Here is a tiny trained network, its code and every weight. The questions are about switching its units off for an input and a target symbol, where a switched-off unit gives its printed mean instead of its output.

import numpy as np


def w(rows, s, z=0):
    codes = np.array(rows[::2]) - 128.0
    scale = np.full(codes.shape[1], s)
    scale[-1] = z or s
    return codes * scale


def norm(h):
    return h / np.sqrt((h * h).mean(-1, keepdims=True) + 1e-5)


def softmax(a):
    e = np.exp(a - a.max(-1, keepdims=True))
    return e / e.sum(-1, keepdims=True)


def log_softmax(a):
    a = a - a.max(-1, keepdims=True)
    return a - np.log(np.exp(a).sum(-1, keepdims=True))


def net(x, mask):
    ids = ['ΓΘΛΦΨΩαβπτ'.index(c) for c in x.split()]
    T = len(ids)
    res = E[ids] + P[:T]
    u = 0
    for l in range(3):
        r = norm(res)
        for j in range(3):
            rows = slice(2 * j, 2 * j + 2)
            q, k, v = (r @ M[l][rows].T for M in (Q, K, V))
            z = softmax(np.where(np.tri(T) > 0, q @ k.T / 2**0.5, -1e9)) @ v
            o = O[l][rows]
            res = res + np.where(mask[u + j], z, o[:, -1]) @ o[:, :-1]
        u += 3
    return log_softmax(norm(res)[-1] @ U[:, :-1].T + U[:, -1])


Q, K, V, O = {}, {}, {}, {}
E = w([
[106,81,133,114,124,177,168,39,169],'Γ',
[78,160,218,42,149,123,185,143,46],'Θ',
[75,100,105,20,144,197,206,151,81],'Λ',
[17,144,144,2,107,145,183,94,215],'Φ',
[120,58,173,70,100,59,210,247,101],'Ψ',
[135,53,185,180,98,71,159,110,224],'Ω',
[55,47,142,66,135,202,103,179,209],'α',
[188,80,203,43,144,148,106,92,116],'β',
[187,76,195,179,125,207,153,223,82],'π',
[248,205,61,199,238,90,125,130,158],'τ',
],0.014)
P = w([
[129,192,114,170,73,153,46,126,95],'0',
[129,91,154,135,126,177,250,101,155],'1',
[120,82,167,116,131,163,211,94,136],'2',
[125,93,171,111,134,166,195,104,128],'3',
[130,107,170,107,133,168,182,102,127],'4',
[137,107,164,99,142,158,168,106,116],'5',
[135,110,153,87,145,151,159,113,113],'6',
[133,110,137,82,147,158,152,108,109],'7',
[133,114,136,69,149,155,145,118,101],'8',
[133,118,127,68,138,155,142,118,86],'9',
],0.012)
Q[0] = w([
[82,122,144,151,84,73,111,141,127],'0.h0',
[150,74,150,132,75,88,112,112,110],'0.h0',
[128,66,165,100,195,214,255,81,132],'0.h1',
[114,125,169,108,138,93,145,156,131],'0.h1',
[77,107,182,66,107,156,122,100,130],'0.h2',
[132,49,217,119,66,134,182,164,120],'0.h2',
],0.0092)
K[0] = w([
[82,102,123,136,87,120,124,127,103],'0.h0',
[139,146,163,129,65,110,77,118,125],'0.h0',
[148,200,1,156,130,104,55,153,102],'0.h1',
[141,168,74,138,63,80,66,145,157],'0.h1',
[172,111,232,49,97,148,84,162,105],'0.h2',
[59,101,177,65,35,131,45,76,91],'0.h2',
],0.0088)
V[0] = w([
[117,178,48,194,226,127,64,90,28],'0.h0',
[101,84,172,118,57,140,200,92,69],'0.h0',
[143,131,60,128,254,165,217,144,146],'0.h1',
[95,213,29,176,44,8,143,216,123],'0.h1',
[89,30,127,143,22,207,155,120,80],'0.h2',
[167,56,150,98,119,118,99,146,89],'0.h2',
],0.0068)
O[0] = w([
[152,209,162,117,19,136,149,164,204,2],'0.h0',
[63,123,150,101,127,138,174,71,29,216],'0.h0',
[153,154,1,119,111,59,93,126,63,98],'0.h1',
[125,162,168,146,222,182,130,108,86,103],'0.h1',
[24,121,69,143,108,164,97,117,61,211],'0.h2',
[179,78,112,122,123,163,89,142,37,154],'0.h2',
],0.0095,0.0082)
Q[1] = w([
[190,156,105,181,154,190,201,83,90],'1.h0',
[46,39,170,119,140,116,211,225,131],'1.h0',
[104,72,178,116,68,23,117,236,156],'1.h1',
[128,136,62,138,144,150,2,101,67],'1.h1',
[148,86,147,193,103,121,117,68,116],'1.h2',
[147,175,172,68,113,83,57,126,78],'1.h2',
],0.0098)
K[1] = w([
[157,179,227,199,97,81,166,98,172],'1.h0',
[45,107,174,123,32,159,3,94,95],'1.h0',
[219,121,167,255,76,45,55,114,231],'1.h1',
[137,92,29,161,251,118,84,132,78],'1.h1',
[99,143,63,172,152,110,164,159,79],'1.h2',
[152,234,148,131,80,146,137,152,164],'1.h2',
],0.0093)
V[1] = w([
[110,138,91,45,142,52,47,77,143],'1.h0',
[158,203,182,212,67,94,131,59,163],'1.h0',
[131,59,218,100,21,206,45,106,149],'1.h1',
[201,97,135,127,44,1,90,116,195],'1.h1',
[106,88,201,57,60,199,117,152,158],'1.h2',
[49,143,145,227,102,168,125,91,52],'1.h2',
],0.0067)
O[1] = w([
[130,174,114,100,203,209,71,86,140,113],'1.h0',
[131,122,105,65,48,60,65,89,121,91],'1.h0',
[254,176,156,72,130,183,88,57,144,159],'1.h1',
[58,122,160,158,140,226,135,81,62,10],'1.h1',
[161,106,109,70,60,143,229,98,118,177],'1.h2',
[77,54,63,205,166,76,144,107,135,181],'1.h2',
],0.0086,0.013)
Q[2] = w([
[137,92,138,146,175,143,202,79,76],'2.h0',
[151,72,117,127,190,57,239,96,116],'2.h0',
[107,228,71,142,102,137,62,202,143],'2.h1',
[184,52,101,92,212,54,216,131,93],'2.h1',
[146,2,156,69,168,62,184,109,140],'2.h2',
[105,123,79,71,106,102,73,97,163],'2.h2',
],0.013)
K[2] = w([
[144,191,76,94,101,89,99,92,182],'2.h0',
[157,212,140,159,100,132,60,148,183],'2.h0',
[91,59,181,91,47,203,153,72,126],'2.h1',
[156,250,136,163,88,102,70,135,197],'2.h1',
[160,213,58,178,173,64,103,152,146],'2.h2',
[170,116,155,133,98,96,183,105,124],'2.h2',
],0.014)
V[2] = w([
[136,79,188,142,214,159,128,142,138],'2.h0',
[90,189,121,139,212,135,151,129,92],'2.h0',
[147,55,126,188,125,168,49,90,220],'2.h1',
[144,123,247,149,137,52,157,54,144],'2.h1',
[153,158,133,69,230,131,151,128,185],'2.h2',
[223,79,162,175,134,145,154,244,82],'2.h2',
],0.012)
O[2] = w([
[81,146,130,178,113,187,157,122,108,69],'2.h0',
[123,110,143,113,95,124,238,57,120,2],'2.h0',
[117,139,66,228,118,202,61,69,166,184],'2.h1',
[73,196,247,161,143,65,72,78,88,164],'2.h1',
[163,225,128,105,184,215,184,93,108,177],'2.h2',
[190,119,172,201,79,157,114,200,73,101],'2.h2',
],0.012,0.0074)
U = w([
[109,99,54,98,108,69,21,40,143,46],'Γ',
[118,145,224,65,159,54,92,169,110,83],'Θ',
[163,93,31,87,119,93,201,168,106,156],'Λ',
[91,194,108,100,192,146,193,44,134,102],'Φ',
[102,109,166,181,118,165,221,154,46,98],'Ψ',
[91,132,152,237,162,104,81,66,115,184],'Ω',
[145,105,59,171,170,247,106,144,153,120],'α',
[208,87,164,67,92,197,61,65,89,129],'β',
[146,78,115,174,83,99,44,218,112,141],'π',
[224,193,114,150,173,123,129,141,154,252],'τ',
],0.011,0.0032)

Each question gives the input, a string of symbols that net reads in full, and the target symbol t.
The units are the heads (2 rows each of Q, K, V and O). Each row of codes is followed by its name. A weight is (code - 128) times the scale printed after its matrix; where a second scale follows, it is the last column's (O and U).
mask holds one flag per head, layer by layer. A switched-off head (its flag False) gives its mean, the last column of its rows in O, instead of its output. The means were averaged over made-up inputs and are rounded, as every weight is.
A unit's drop is (log p(t) with every unit on - log p(t) with that unit switched off) / (log p(t) with every unit on - log p(t) with every unit switched off).
The circuit of an input: a set's keep is (log p(t) with only the set's units on - log p(t) with every unit switched off) / (log p(t) with every unit on - log p(t) with every unit switched off). Starting from all 9 units, units are removed one at a time, each time the one whose removal leaves the highest keep (on an exact tie, the one counted first), for as long as the keep stays at least 0.8.
units of the circuit, in order: the units of the circuit, biggest drop first
most important unit: the unit with the biggest drop
which heads matter: for each layer, one digit per head in row order, 1 if its drop is at least 0.15 and else 0, layers parted by /
drop of u: that unit's drop, to one decimal
input π Λ Ω Ψ Λ Ω Θ Ψ α, target π: units of the circuit, in order : (2.h2)
input Θ Φ β Λ, target Θ: which heads matter : 000 / 000 / 010
input Ω Γ α, target Ω: which heads matter : 010 / 000 / 010
input Θ Γ Φ Λ Φ Ψ Γ Λ α Θ, target Θ: units of the circuit, in order : (2.h1, 0.h1)
input Φ Θ Φ Θ Λ, target Φ: units of the circuit, in order : (2.h2, 0.h1)
input α Φ Λ τ Φ Λ Φ τ, target α: units of the circuit, in order : (0.h0, 2.h1, 1.h1)
input β Ψ Λ Φ, target β: which heads matter : 010 / 010 / 000
input Λ Ψ Ψ Ψ Θ, target Λ: which heads matter : 000 / 000 / 010
input Φ π Ω β Γ α Λ β, target Φ: which heads matter : 000 / 000 / 001
input Φ Ω Θ α τ Λ Λ τ, target Φ: which heads matter : 111 / 111 / 101
input Λ Λ Φ Λ Γ α Γ α Ω Γ, target Λ: which heads matter : 000 / 000 / 010
input Γ Ω Λ α Λ β Ψ α α, target Γ: which heads matter : 000 / 000 / 001
input Φ Γ Φ Θ, target Φ: which heads matter : 000 / 000 / 001
input Λ Ω Λ Ω, target Λ: most important unit : 2.h1
input α Ω Θ, target α: which heads matter : 100 / 000 / 010
input β Γ Λ α Ω Φ, target β: units of the circuit, in order : (1.h1, 0.h1)
input π Ψ π Λ Φ Φ Ψ α Ψ Ψ, target π: which heads matter : 000 / 000 / 001
input τ Θ Θ Ψ, target Ψ: units of the circuit, in order : (0.h2, 1.h1)
input Ω α Θ α Ψ, target Ω: which heads matter : 000 / 000 / 010
input Θ Λ Ψ α α α α Γ Θ α, target Θ: units of the circuit, in order : (2.h1)
input Ω π Φ β Θ Λ Γ Φ π Γ, target Ω: drop of 2.h1 : 0.5
input Φ Λ Φ α, target Φ: drop of 0.h1 : 0.0
input β β α τ τ π, target π: drop of 1.h0 : 0.1
